Below are the code and all the weights of a small trained network. Each question names an input and a target symbol and asks about switching units off, where a switched-off unit gives its printed mean instead of its output.

import numpy as np


def w(rows, s, z=0):
    codes = np.array(rows[::2]) - 128.0
    scale = np.full(codes.shape[1], s)
    scale[-1] = z or s
    return codes * scale


def f(y):
    return np.maximum(y, 0)


def softmax(a):
    e = np.exp(a - a.max(-1, keepdims=True))
    return e / e.sum(-1, keepdims=True)


def log_softmax(a):
    a = a - a.max(-1, keepdims=True)
    return a - np.log(np.exp(a).sum(-1, keepdims=True))


def net(x, mask):
    ids = ['ΔΛΞΠΣΦαβεζηθτω'.index(c) for c in x.split()]
    T = len(ids)
    res = E[ids] + P[:T]
    r = res
    for j in range(3):
        rows = slice(2 * j, 2 * j + 2)
        q, k, v = (r @ M[0][rows].T for M in (Q, K, V))
        z = softmax(np.where(np.tri(T) > 0, q @ k.T / 2**0.5, -1e9)) @ v
        o = O[0][rows]
        res = res + np.where(mask[j], z, o[:, -1]) @ o[:, :-1]
    y = f(res @ A[0][:, :-1].T + A[0][:, -1])
    res = res + np.where(mask[3:7], y, B[0][:, -1]) @ B[0][:, :-1]
    return log_softmax(res[-1] @ U[:, :-1].T + U[:, -1])


Q, K, V, O, A, B = {}, {}, {}, {}, {}, {}
E = w([
[143,122,112],'Δ',
[139,119,106],'Λ',
[238,75,209],'Ξ',
[129,117,104],'Π',
[135,122,108],'Σ',
[166,140,107],'Φ',
[130,120,107],'α',
[134,144,113],'β',
[114,123,95],'ε',
[131,121,77],'ζ',
[148,110,109],'η',
[99,184,176],'θ',
[85,69,218],'τ',
[66,6,158],'ω',
],0.024)
P = w([
[99,3,153],'0',
[59,23,141],'1',
[42,27,116],'2',
[53,32,83],'3',
[43,45,68],'4',
[39,57,65],'5',
[74,66,95],'6',
[63,85,93],'7',
[54,104,81],'8',
[66,95,89],'9',
[58,108,81],'10',
[70,115,103],'11',
[67,103,89],'12',
[58,102,84],'13',
],0.0035)
Q[0] = w([
[114,157,206],'H0',
[148,227,167],'H0',
[157,182,123],'H1',
[184,164,72],'H1',
[115,2,84],'H2',
[38,237,165],'H2',
],0.016)
K[0] = w([
[59,189,77],'H0',
[84,212,162],'H0',
[226,194,153],'H1',
[254,108,115],'H1',
[154,243,85],'H2',
[217,40,203],'H2',
],0.013)
V[0] = w([
[154,183,94],'H0',
[52,151,139],'H0',
[108,197,34],'H1',
[157,112,111],'H1',
[89,183,144],'H2',
[78,142,5],'H2',
],0.014)
O[0] = w([
[146,111,8,18],'H0',
[70,167,104,250],'H0',
[31,68,125,50],'H1',
[172,77,132,56],'H1',
[83,187,71,172],'H2',
[75,37,113,6],'H2',
],0.011,0.0028)
A[0] = w([
[179,175,121,79],'N0',
[220,101,4,181],'N1',
[143,177,160,206],'N2',
[109,137,180,255],'N3',
],0.012,0.0087)
B[0] = w([
[103,12,119,182],'N0',
[44,171,203,203],'N1',
[107,96,74,253],'N2',
[160,181,83,254],'N3',
],0.011,0.012)
U = w([
[135,78,124,112],'Δ',
[66,43,70,130],'Λ',
[109,84,185,168],'Ξ',
[123,116,103,10],'Π',
[116,154,226,136],'Σ',
[208,119,29,193],'Φ',
[135,70,95,115],'α',
[204,255,172,84],'β',
[21,40,97,41],'ε',
[45,179,85,171],'ζ',
[112,99,122,119],'η',
[118,107,128,62],'θ',
[115,114,112,27],'τ',
[168,134,147,117],'ω',
],0.012,0.011)

Each question gives the input, a string of symbols that net reads in full, and the target symbol t.
The units are the heads (2 rows each of Q, K, V and O) and the neurons (one row each of A and B). Each row of codes is followed by its name. A weight is (code - 128) times the scale printed after its matrix; where a second scale follows, it is the last column's (O, A, B and U).
mask holds one flag per unit, heads first, then neurons. A switched-off unit (its flag False) gives its mean, the last column of its rows in O or B, instead of its output. The means were averaged over made-up inputs and are rounded, as every weight is.
A unit's drop is (log p(t) with every unit on - log p(t) with that unit switched off) / (log p(t) with every unit on - log p(t) with every unit switched off).
The circuit of an input: a set's keep is (log p(t) with only the set's units on - log p(t) with every unit switched off) / (log p(t) with every unit on - log p(t) with every unit switched off). Starting from all 7 units, units are removed one at a time, each time the one whose removal leaves the highest keep (on an exact tie, the one counted first), for as long as the keep stays at least 0.8.
units of the circuit, in order: the units of the circuit, biggest drop first
unit that matters most: the unit with the biggest drop
k most important neurons: the k neurons with the biggest drops, biggest first
heads that matter: for each layer, one digit per head in row order, 1 if its drop is at least 0.15 and else 0, layers parted by /
drop of u: that unit's drop, to one decimal
input Φ Π ε ζ, target ε: heads that matter	001
input ζ ζ Ξ β Φ ε η Φ θ ε ω, target Φ: unit that matters most	H1
input Λ Φ ω ε, target β: heads that matter	110
input θ η τ Φ θ β τ α, target Φ: heads that matter	110
input Σ ζ Φ ω, target β: heads that matter	110
input Φ Δ Φ, target Σ: 2 most important neurons	(N1; N2)
input Ξ ε β Φ θ β θ η Σ α Π, target Φ: heads that matter	100
input θ ε θ θ θ θ Π Φ, target ζ: units of the circuit, in order	(H2; N1)
input Λ ε ζ Φ, target ε: heads that matter	011
input Φ ζ θ θ ε Ξ θ Λ θ Φ θ Φ ζ, target Σ: units of the circuit, in order	(N1; H0; H1)
input Λ Δ θ θ Ξ Φ θ ω ζ Φ β θ θ α, target Φ: heads that matter	100
input θ θ Λ Φ θ θ Ξ ε, target Φ: heads that matter	100
input τ Π β, target Φ: heads that matter	110
input Λ θ θ θ Ξ θ, target Φ: 3 most important neurons	(N0; N2; N1)
input θ Λ θ θ θ Λ Π θ θ Ξ, target Φ: units of the circuit, in order	(N1)
input β ζ Φ ε, target ε: units of the circuit, in order	(H2; H0; N1)
input ε Λ ε, target Λ: heads that matter	011
input Ξ Π ζ, target Σ: units of the circuit, in order	(H1; N1; H2; N2)
input θ ε Ξ ζ θ θ Φ Π Φ θ ε ε β Φ, target Ξ: 2 most important neurons	(N1; N0)
input θ θ θ α ε θ ε θ Λ θ θ θ Φ, target ζ: 2 most important neurons	(N0; N1)
input ζ ζ Π, target ε: units of the circuit, in order	(H2)
input Φ Φ ζ ε α, target ε: heads that matter	111
input Φ Σ ζ Δ, target ε: 2 most important neurons	(N3; N1)
input ε θ Π Ξ, target Φ: drop of N2	0.1
